Here is a tiny trained network, its code and every weight. The questions are about switching its units off for an input and a target symbol, where a switched-off unit gives its printed mean instead of its output.

import numpy as np


def w(rows, s, z=0):
    codes = np.array(rows[::2]) - 128.0
    scale = np.full(codes.shape[1], s)
    scale[-1] = z or s
    return codes * scale


def f(y):
    return y / 2 * (1 + np.tanh(0.7978845608 * (y + 0.044715 * y**3)))


def softmax(a):
    e = np.exp(a - a.max(-1, keepdims=True))
    return e / e.sum(-1, keepdims=True)


def log_softmax(a):
    a = a - a.max(-1, keepdims=True)
    return a - np.log(np.exp(a).sum(-1, keepdims=True))


def net(x, mask):
    ids = ['ΓΔβηθλστ'.index(c) for c in x.split()]
    T = len(ids)
    res = E[ids] + P[:T]
    r = res
    for j in range(3):
        rows = slice(3 * j, 3 * j + 3)
        q, k, v = (r @ M[0][rows].T for M in (Q, K, V))
        z = softmax(np.where(np.tri(T) > 0, q @ k.T / 3**0.5, -1e9)) @ v
        o = O[0][rows]
        res = res + np.where(mask[j], z, o[:, -1]) @ o[:, :-1]
    y = f(res @ A[0][:, :-1].T + A[0][:, -1])
    res = res + np.where(mask[3:11], y, B[0][:, -1]) @ B[0][:, :-1]
    return log_softmax(res[-1] @ U[:, :-1].T + U[:, -1])


Q, K, V, O, A, B = {}, {}, {}, {}, {}, {}
E = w([
[55,176,103,211,130],'Γ',
[170,103,162,164,120],'Δ',
[68,5,182,193,91],'β',
[177,123,190,167,50],'η',
[46,187,129,199,71],'θ',
[190,39,121,192,44],'λ',
[122,57,94,148,31],'σ',
[98,101,174,72,125],'τ',
],0.018)
P = w([
[254,214,150,203,189],'0',
[71,20,204,66,127],'1',
[36,79,183,83,106],'2',
[54,91,150,64,123],'3',
[102,109,142,73,95],'4',
[126,87,176,76,79],'5',
[21,149,167,175,78],'6',
],0.0071)
Q[0] = w([
[140,131,140,236,134],'h1',
[154,124,100,97,200],'h1',
[125,79,114,102,162],'h1',
[115,178,204,105,33],'h2',
[155,114,113,102,60],'h2',
[156,141,153,149,207],'h2',
[87,56,136,134,54],'h3',
[117,124,164,146,41],'h3',
[84,86,224,190,11],'h3',
],0.011)
K[0] = w([
[205,155,60,189,52],'h1',
[143,92,212,207,201],'h1',
[118,24,57,140,146],'h1',
[145,165,134,130,78],'h2',
[212,134,79,65,134],'h2',
[165,58,128,227,63],'h2',
[137,141,188,254,144],'h3',
[103,203,112,243,223],'h3',
[253,155,160,186,142],'h3',
],0.008)
V[0] = w([
[104,130,4,129,97],'h1',
[126,34,112,98,171],'h1',
[204,68,138,90,85],'h1',
[104,102,126,70,226],'h2',
[74,113,174,229,141],'h2',
[144,88,133,122,133],'h2',
[182,121,83,198,102],'h3',
[200,180,172,145,178],'h3',
[118,35,133,145,212],'h3',
],0.012)
O[0] = w([
[158,155,130,11,78,81],'h1',
[133,221,143,140,116,172],'h1',
[103,173,28,159,112,215],'h1',
[124,192,190,163,120,54],'h2',
[195,81,134,143,66,246],'h2',
[153,142,106,181,64,166],'h2',
[89,168,80,75,115,238],'h3',
[63,195,181,123,205,166],'h3',
[188,181,145,126,46,181],'h3',
],0.011,0.012)
A[0] = w([
[87,136,89,76,151,3],'n1',
[80,156,150,153,54,243],'n2',
[187,177,85,119,186,222],'n3',
[99,94,162,194,109,125],'n4',
[103,89,156,106,119,178],'n5',
[113,105,176,152,130,130],'n6',
[140,124,251,183,128,110],'n7',
[155,74,128,209,180,226],'n8',
],0.012,0.0033)
B[0] = w([
[2,80,252,170,204,150],'n1',
[236,151,109,67,178,254],'n2',
[26,216,77,169,5,131],'n3',
[171,156,146,139,191,203],'n4',
[124,213,75,81,180,142],'n5',
[247,114,160,152,146,147],'n6',
[149,194,168,102,51,173],'n7',
[112,157,236,125,127,180],'n8',
],0.0054,0.02)
U = w([
[232,132,119,82,136,1],'Γ',
[58,107,178,181,80,58],'Δ',
[191,129,159,121,148,202],'β',
[156,34,122,158,159,123],'η',
[143,73,181,53,117,85],'θ',
[148,73,48,141,135,138],'λ',
[53,145,131,79,2,133],'σ',
[142,224,146,76,151,243],'τ',
],0.0083,0.0035)

Each question gives the input, a string of symbols that net reads in full, and the target symbol t.
The units are the heads (3 rows each of Q, K, V and O) and the neurons (one row each of A and B). Each row of codes is followed by its name. A weight is (code - 128) times the scale printed after its matrix; where a second scale follows, it is the last column's (O, A, B and U).
mask holds one flag per unit, heads first, then neurons. A switched-off unit (its flag False) gives its mean, the last column of its rows in O or B, instead of its output. The means were averaged over made-up inputs and are rounded, as every weight is.
A unit's drop is (log p(t) with every unit on - log p(t) with that unit switched off) / (log p(t) with every unit on - log p(t) with every unit switched off).
The circuit of an input: a set's keep is (log p(t) with only the set's units on - log p(t) with every unit switched off) / (log p(t) with every unit on - log p(t) with every unit switched off). Starting from all 11 units, units are removed one at a time, each time the one whose removal leaves the highest keep (on an exact tie, the one counted first), for as long as the keep stays at least 0.8.
units of the circuit, in order: the units of the circuit, biggest drop first
most important unit: the unit with the biggest drop
k most important neurons: the k neurons with the biggest drops, biggest first
which heads matter: for each layer, one digit per head in row order, 1 if its drop is at least 0.15 and else 0, layers parted by /
input β β σ τ β, target Γ: which heads matter	001
input σ Δ Δ β β β, target λ: which heads matter	101
input σ β Δ β β β λ, target λ: which heads matter	001
input η η σ β, target Δ: units of the circuit, in order	[h3 n2]
input η σ σ τ θ, target Δ: which heads matter	011
input Γ β β Δ θ Δ, target θ: which heads matter	100
input η β β β β β Δ, target Δ: units of the circuit, in order	[n2 h3 h1]
input σ λ σ τ σ Δ Δ, target σ: which heads matter	110
input β θ Δ Δ θ β, target θ: which heads matter	110
input λ σ β η, target σ: most important unit	h3
input Γ θ λ σ σ Γ, target σ: units of the circuit, in order	[h1 n4]
input η β Δ η σ, target Δ: units of the circuit, in order	[h3 n1 n2]
input σ Γ Γ, target λ: which heads matter	001
input θ τ β η η β β, target η: which heads matter	101
input η β λ β β τ, target Δ: which heads matter	001
input η η Δ λ Δ, target Δ: which heads matter	001
input Δ β β, target τ: units of the circuit, in order	[h3 n5]
input θ Δ η, target η: units of the circuit, in order	[h3 h1]
input Δ Δ β β τ Δ, target τ: which heads matter	011
input β β σ σ Δ Γ, target Γ: which heads matter	101
input Δ σ η Δ σ Δ λ, target τ: units of the circuit, in order	[h3]
input σ θ β, target λ: units of the circuit, in order	[h3 n7]
input σ Δ Δ η Δ θ, target λ: 2 most important neurons	[n8 n7]
input Δ β Δ β β τ λ, target τ: which heads matter	011
input Δ σ β β τ λ σ, target τ: units of the circuit, in order	[h2 h3]
input θ τ Δ τ β Δ λ, target η: units of the circuit, in order	[h3]
input η β Δ, target η: which heads matter	100
input σ σ σ λ, target σ: 2 most important neurons	[n2 n4]
input β β σ, target Γ: units of the circuit, in order	[h3 n2]
input β Γ Δ β λ Δ σ, target Γ: units of the circuit, in order	[n2 h3]
